Here is a tiny trained network, its code and every weight. The questions are about switching its units off for an input and a class, where a switched-off unit gives its printed mean instead of its output.

import numpy as np


def w(rows, s, z=0):
    codes = np.array(rows[::2]) - 128.0
    scale = np.full(codes.shape[1], s)
    scale[-1] = z or s
    return codes * scale


def f(y):
    return y / 2 * (1 + np.tanh(0.7978845608 * (y + 0.044715 * y**3)))


def log_softmax(a):
    a = a - a.max(-1, keepdims=True)
    return a - np.log(np.exp(a).sum(-1, keepdims=True))


def net(x, mask):
    res = np.array(x, float).reshape(1, 7) / 4 @ E
    y = f(res @ A[0][:, :-1].T + A[0][:, -1])
    res = res + np.where(mask, y, B[0][:, -1]) @ B[0][:, :-1]
    return log_softmax(res[-1] @ U[:, :-1].T + U[:, -1])


A, B = {}, {}
E = w([
[63,153,167,142,130,82,76,209,116],'x0',
[68,140,157,63,101,111,208,103,87],'x1',
[122,133,101,51,171,223,128,203,120],'x2',
[80,145,155,130,117,191,41,45,73],'x3',
[185,255,184,161,163,148,150,138,117],'x4',
[130,130,128,126,129,128,126,128,127],'x5',
[126,97,195,152,39,193,138,157,190],'x6',
],0.009)
A[0] = w([
[63,164,148,56,98,138,167,81,104,106],'N0',
[150,155,155,139,131,132,139,127,119,39],'N1',
[103,113,107,224,123,108,173,62,126,63],'N2',
[155,105,65,208,197,158,61,129,146,66],'N3',
[172,102,129,138,127,111,176,171,152,91],'N4',
[143,155,169,116,132,96,128,96,159,90],'N5',
[133,118,140,117,69,143,125,143,153,99],'N6',
[152,106,154,120,158,184,115,48,119,108],'N7',
[83,154,132,65,95,109,165,110,143,42],'N8',
[117,204,152,160,133,135,135,163,118,98],'N9',
[54,158,185,123,145,99,60,220,106,79],'N10',
[103,142,121,56,171,254,66,183,75,115],'N11',
[167,131,69,110,129,65,163,176,116,148],'N12',
[120,154,91,99,178,109,117,104,132,222],'N13',
[141,173,142,165,147,158,155,124,123,54],'N14',
[104,118,178,129,138,167,80,100,88,34],'N15',
[179,182,153,159,141,149,174,106,119,117],'N16',
[112,143,160,145,101,57,100,93,158,123],'N17',
[194,123,111,137,117,156,52,143,190,107],'N18',
[116,114,168,135,105,161,139,138,171,43],'N19',
[85,37,96,111,71,98,111,120,99,70],'N20',
[145,143,103,119,106,115,156,165,165,94],'N21',
[177,128,115,75,135,126,164,181,161,147],'N22',
[130,135,85,80,135,178,129,182,116,2],'N23',
[134,125,140,151,116,89,115,104,138,64],'N24',
[104,118,166,102,94,135,206,111,81,78],'N25',
[150,128,127,108,129,94,159,150,159,42],'N26',
[176,180,172,125,127,126,143,118,119,80],'N27',
[107,90,166,165,80,195,117,181,166,116],'N28',
[123,170,72,80,163,75,99,116,111,4],'N29',
[128,115,130,193,101,73,135,112,76,51],'N30',
[124,122,71,115,212,104,110,135,101,169],'N31',
[91,154,117,132,116,160,68,80,92,66],'N32',
[138,51,86,101,112,118,86,113,146,95],'N33',
[147,110,127,149,123,78,170,149,166,84],'N34',
[198,129,77,98,129,207,171,66,145,112],'N35',
[108,136,173,72,131,105,191,121,80,232],'N36',
[155,118,119,114,132,90,158,165,129,35],'N37',
[112,125,151,143,95,156,150,123,179,35],'N38',
[98,48,100,135,141,150,142,157,106,78],'N39',
[117,63,132,124,113,119,112,132,139,42],'N40',
[184,178,212,105,170,154,122,135,106,67],'N41',
[105,93,153,126,70,166,155,159,143,151],'N42',
[186,178,140,97,131,152,107,148,111,130],'N43',
[164,112,183,180,101,100,110,60,98,108],'N44',
[149,151,189,139,84,174,141,138,159,104],'N45',
[108,135,128,158,109,98,135,87,146,30],'N46',
],0.011,0.007)
B[0] = w([
[157,142,150,168,149,122,116,181,89,208],'N0',
[102,104,50,89,172,140,127,134,95,132],'N1',
[127,144,102,103,131,148,170,168,179,177],'N2',
[196,129,154,168,143,119,136,200,60,188],'N3',
[105,165,115,127,70,136,88,114,86,178],'N4',
[133,118,96,130,154,155,122,137,148,147],'N5',
[144,132,108,125,150,154,135,61,106,164],'N6',
[100,144,125,127,61,98,102,129,122,199],'N7',
[179,109,100,143,169,134,126,181,90,150],'N8',
[106,56,110,96,145,142,91,119,135,188],'N9',
[153,59,65,90,40,2,172,104,142,214],'N10',
[73,159,120,154,103,182,188,159,193,254],'N11',
[97,171,139,140,89,149,90,107,120,205],'N12',
[137,127,167,152,142,140,142,71,147,204],'N13',
[114,78,72,97,160,131,87,135,107,157],'N14',
[123,200,74,99,81,132,72,134,79,166],'N15',
[85,77,109,107,175,120,77,123,152,208],'N16',
[80,142,92,145,123,184,178,161,188,193],'N17',
[183,121,164,183,164,102,142,180,67,197],'N18',
[166,175,81,94,176,120,183,75,99,154],'N19',
[86,96,127,109,187,126,76,128,141,208],'N20',
[82,164,132,114,101,146,114,123,93,160],'N21',
[89,162,143,134,85,150,103,129,153,207],'N22',
[109,153,61,100,161,178,195,176,176,160],'N23',
[123,151,92,112,125,147,176,167,141,141],'N24',
[154,117,139,165,137,95,116,187,78,181],'N25',
[129,176,86,85,99,136,93,141,95,142],'N26',
[106,64,125,73,185,128,77,140,131,177],'N27',
[131,161,135,151,160,107,157,60,111,229],'N28',
[167,174,97,112,198,119,190,56,87,158],'N29',
[127,130,96,107,145,198,202,150,174,161],'N30',
[152,136,168,154,146,138,161,49,124,206],'N31',
[114,183,132,104,74,155,72,119,90,185],'N32',
[102,96,115,114,194,125,67,144,134,190],'N33',
[90,169,130,111,94,164,75,143,103,170],'N34',
[117,66,68,128,23,31,168,126,147,228],'N35',
[161,96,174,190,137,140,115,155,111,241],'N36',
[120,159,97,104,108,140,122,127,86,145],'N37',
[157,141,79,104,168,137,166,104,67,151],'N38',
[96,97,120,102,167,158,95,134,152,168],'N39',
[102,102,126,92,168,132,127,121,128,151],'N40',
[91,97,123,100,168,125,92,131,127,201],'N41',
[142,148,155,159,170,123,147,82,121,212],'N42',
[129,108,104,142,148,128,108,135,156,187],'N43',
[92,164,126,139,111,151,164,158,166,213],'N44',
[126,141,138,136,191,114,140,69,117,204],'N45',
[141,147,92,99,132,155,139,166,138,139],'N46',
],0.0093,0.0095)
U = w([
[99,160,80,111,139,201,210,202,203,103],'0',
[96,54,89,66,202,137,48,136,138,99],'1',
[148,178,113,127,181,129,183,18,85,110],'2',
[99,212,102,98,50,162,49,135,79,111],'3',
[183,117,133,186,156,112,135,255,55,108],'4',
[129,67,53,89,44,10,172,130,152,112],'5',
[98,121,160,185,117,135,106,118,177,254],'6',
[188,88,251,76,87,147,111,118,220,114],'7',
],0.0099,0.018)

Each question gives the input, the list of numbers given to net, and the class t.
The units are the neurons (one row each of A and B). Each row of codes is followed by its name. A weight is (code - 128) times the scale printed after its matrix; where a second scale follows, it is the last column's (A, B and U).
mask holds one flag per neuron, in row order. A switched-off neuron (its flag False) gives its mean, the last column of its row in B, instead of its output. The means were averaged over made-up inputs and are rounded, as every weight is.
A unit's drop is (log p(t) with every unit on - log p(t) with that unit switched off) / (log p(t) with every unit on - log p(t) with every unit switched off).
The circuit of an input: a set's keep is (log p(t) with only the set's units on - log p(t) with every unit switched off) / (log p(t) with every unit on - log p(t) with every unit switched off). Starting from the 12 units with the biggest drops (on a tie, the unit counted first), units are removed one at a time, each time the one whose removal leaves the highest keep (on an exact tie, the one counted first), for as long as the keep stays at least 0.8.
units of the circuit, in order: the units of the circuit, biggest drop first
unit that matters most: the unit with the biggest drop
top k neurons: the k neurons with the biggest drops, biggest first
input [-1,-7,3,0,5,3,0], class 4: unit that matters most -> N3
input [-2,-4,-5,-3,-7,-3,5], class 1: units of the circuit, in order -> [N33; N20]
input [6,4,2,-5,7,3,-1], class 1: top 2 neurons -> [N35; N9]
input [0,-5,-2,-6,7,-1,-4], class 1: units of the circuit, in order -> [N16; N27]
input [7,-2,-8,3,1,-3,-2], class 0: units of the circuit, in order -> [N17; N30]
input [8,4,8,1,0,-1,-7], class 0: top 2 neurons -> [N11; N23]
input [2,-6,5,-6,-2,-2,5], class 3: units of the circuit, in order -> [N4; N22; N21]
input [2,3,-6,-2,6,6,-2], class 0: units of the circuit, in order -> [N17; N30]
input [8,1,-7,-6,7,-7,7], class 5: top 3 neurons -> [N10; N11; N9]
input [6,5,6,6,-6,2,-1], class 0: top 2 neurons -> [N11; N23]
input [5,-4,-6,8,-8,2,5], class 1: top 4 neurons -> [N20; N33; N40; N11]
input [-5,8,5,7,-4,1,-5], class 4: units of the circuit, in order -> [N0; N36]
input [7,5,-2,2,7,2,-7], class 1: units of the circuit, in order -> [N9; N27]
input [-7,-7,2,-8,7,6,-5], class 3: unit that matters most -> N12
input [-4,-4,-1,-5,7,3,8], class 2: units of the circuit, in order -> [N45; N19]
input [-8,-1,4,6,4,4,-7], class 5: top 2 neurons -> [N35; N7]
input [-8,7,-6,-8,7,7,0], class 3: units of the circuit, in order -> [N34; N4; N26]
input [6,-3,3,7,5,8,-8], class 2: top 2 neurons -> [N29; N31]
input [-5,-4,4,8,0,1,-1], class 3: top 2 neurons -> [N32; N15]
input [-6,0,3,3,-5,7,-7], class 2: units of the circuit, in order -> [N31]
input [-7,7,-3,-3,7,3,5], class 1: units of the circuit, in order -> [N16; N27]
input [3,1,-2,7,4,7,3], class 3: top 2 neurons -> [N15; N32]
